m =
[[369 634 376 344 622 530 383 370 570 351 349 408 371 505 500]
 [515 558 476 450 215 544 554 483 808 492 481 621 480 538 688]
 [372 642 377 338 586 545 376 371 608 347 346 424 367 516 531]
 [619 389 576 591 309 459 660 585 648 610 602 622 588 480 609]
 [509 545 473 450 223 515 566 478 767 489 475 624 483 529 685]]
Rows and columns are counted from 0.
(0, 0) -> 369
(3, 8) -> 648
(4, 3) -> 450
(1, 12) -> 480
(2, 3) -> 338
(1, 8) -> 808
(0, 3) -> 344
(3, 6) -> 660
(4, 1) -> 545
(1, 14) -> 688
(1, 11) -> 621
(1, 7) -> 483
(1, 5) -> 544
(2, 0) -> 372
(3, 2) -> 576
(4, 7) -> 478
(1, 1) -> 558
(0, 8) -> 570
(4, 5) -> 515
(0, 14) -> 500
(2, 11) -> 424
(0, 11) -> 408
(3, 9) -> 610
(4, 10) -> 475
(3, 4) -> 309

W =
[[ -1   6   2  -1   3   1  -3  -3  -3   8   1   0  16  -5  -1]
 [  0   5 -14   4  -9   0   7  -6   2  12  -5   3  -1  -3   3]
 [ -2  -3   1   1  -1   0   4  -7   2   1   1   5  -2   5  29]
 [  0  -7 -26  13 -11  -7   8  19   5  -4   1   7 -13  -6   2]
 [  1   8   2  -4   0   5   8  13   1  -2   5 -15 -21   2   3]
 [ -3   8   0  10  -5   7  -4  -5  -2 -10   2   0   8  -7 -39]
 [ -1   7  -4   2   5   1  -3  22  -3  -5   0  11   5   7  -3]
 [  1   5  10   1   3   2   3  13   0  27  -4  -5 -22  -3   4]
 [  6  -6   1   9  -3   7  -3  -6   5  19  -1  -6  13  -3  19]
 [ -3 -10   8   1  -4  -3  -1 -14  12   2   2  14  -1  -5 -30]
 [ -5   9  -3  -2   8  -1   2 -11   3  10   2  -8  -4  -7   0]
 [ -3  -6  10  -9  -3   5  -5  -9   5  26  -1   2   7  -1 -21]
 [  1   0  -3  -9 -10  -2   1  -8  -2  -3   2  -9  12   5   0]
 [  1  14   8   2  -2   4  -2   7   4   3  -5   7  -5   0  11]
 [  2   7  23 -10  -8 -10   6  12  -3  -8  -5  -1  -9  -1  26]]
W[0,0] => -1
W[6,3] => 2
W[12,14] => 0
W[12] => [1, 0, -3, -9, -10, -2, 1, -8, -2, -3, 2, -9, 12, 5, 0]
W[8,1] => -6
W[1,2] => -14
W[13,8] => 4
W[:, 11] => [0, 3, 5, 7, -15, 0, 11, -5, -6, 14, -8, 2, -9, 7, -1]
W[14,14] => 26
W[5,9] => -10
W[13,4] => -2
W[11,13] => -1
W[1,3] => 4
W[5,10] => 2
W[2,12] => -2
W[0,8] => -3
W[4,14] => 3
W[1,10] => -5
W[11] => [-3, -6, 10, -9, -3, 5, -5, -9, 5, 26, -1, 2, 7, -1, -21]
W[10,5] => -1
W[6,0] => -1
W[14,9] => -8
W[8,8] => 5
W[14,8] => -3
W[:, 2] => [2, -14, 1, -26, 2, 0, -4, 10, 1, 8, -3, 10, -3, 8, 23]
W[1] => [0, 5, -14, 4, -9, 0, 7, -6, 2, 12, -5, 3, -1, -3, 3]
W[10,7] => -11
W[5,14] => -39
W[6,8] => -3
W[:, 4] => [3, -9, -1, -11, 0, -5, 5, 3, -3, -4, 8, -3, -10, -2, -8]
W[9,5] => -3
W[0] => [-1, 6, 2, -1, 3, 1, -3, -3, -3, 8, 1, 0, 16, -5, -1]
W[6,12] => 5
W[4] => [1, 8, 2, -4, 0, 5, 8, 13, 1, -2, 5, -15, -21, 2, 3]
W[10,12] => -4

B =  14.297    0.678    7.405   -4.319  -13.272   -5.922
B[-6] => 14.297
B[5] => -5.922
B[4] => -13.272

A =
-11   17   23   16   12  -10  -14   -8
-12   16   23   27    5    2   -3  -16
-10   20   36   29    8  -10   -9  -19
-25    2   15   20   18   13  -11  -12
  4   -7   -2   -2   -1    1    6    1
  8   -1   -6  -11   -8   -5   -2    5
  3   -1   -4   -5   -3   -2   -1    3
Indices start at 0.
row 0 col 0 => -11
row 3 col 7 => -12
row 0 col 2 => 23
row 4 col 3 => -2
row 6 col 0 => 3
row 3 col 2 => 15
row 1 col 7 => -16
row 5 col 3 => -11
row 4 col 4 => -1
row 5 col 6 => -2
row 6 col 1 => -1
row 4 col 0 => 4
row 3 col 1 => 2
row 1 col 4 => 5
row 0 col 4 => 12
row 1 col 3 => 27
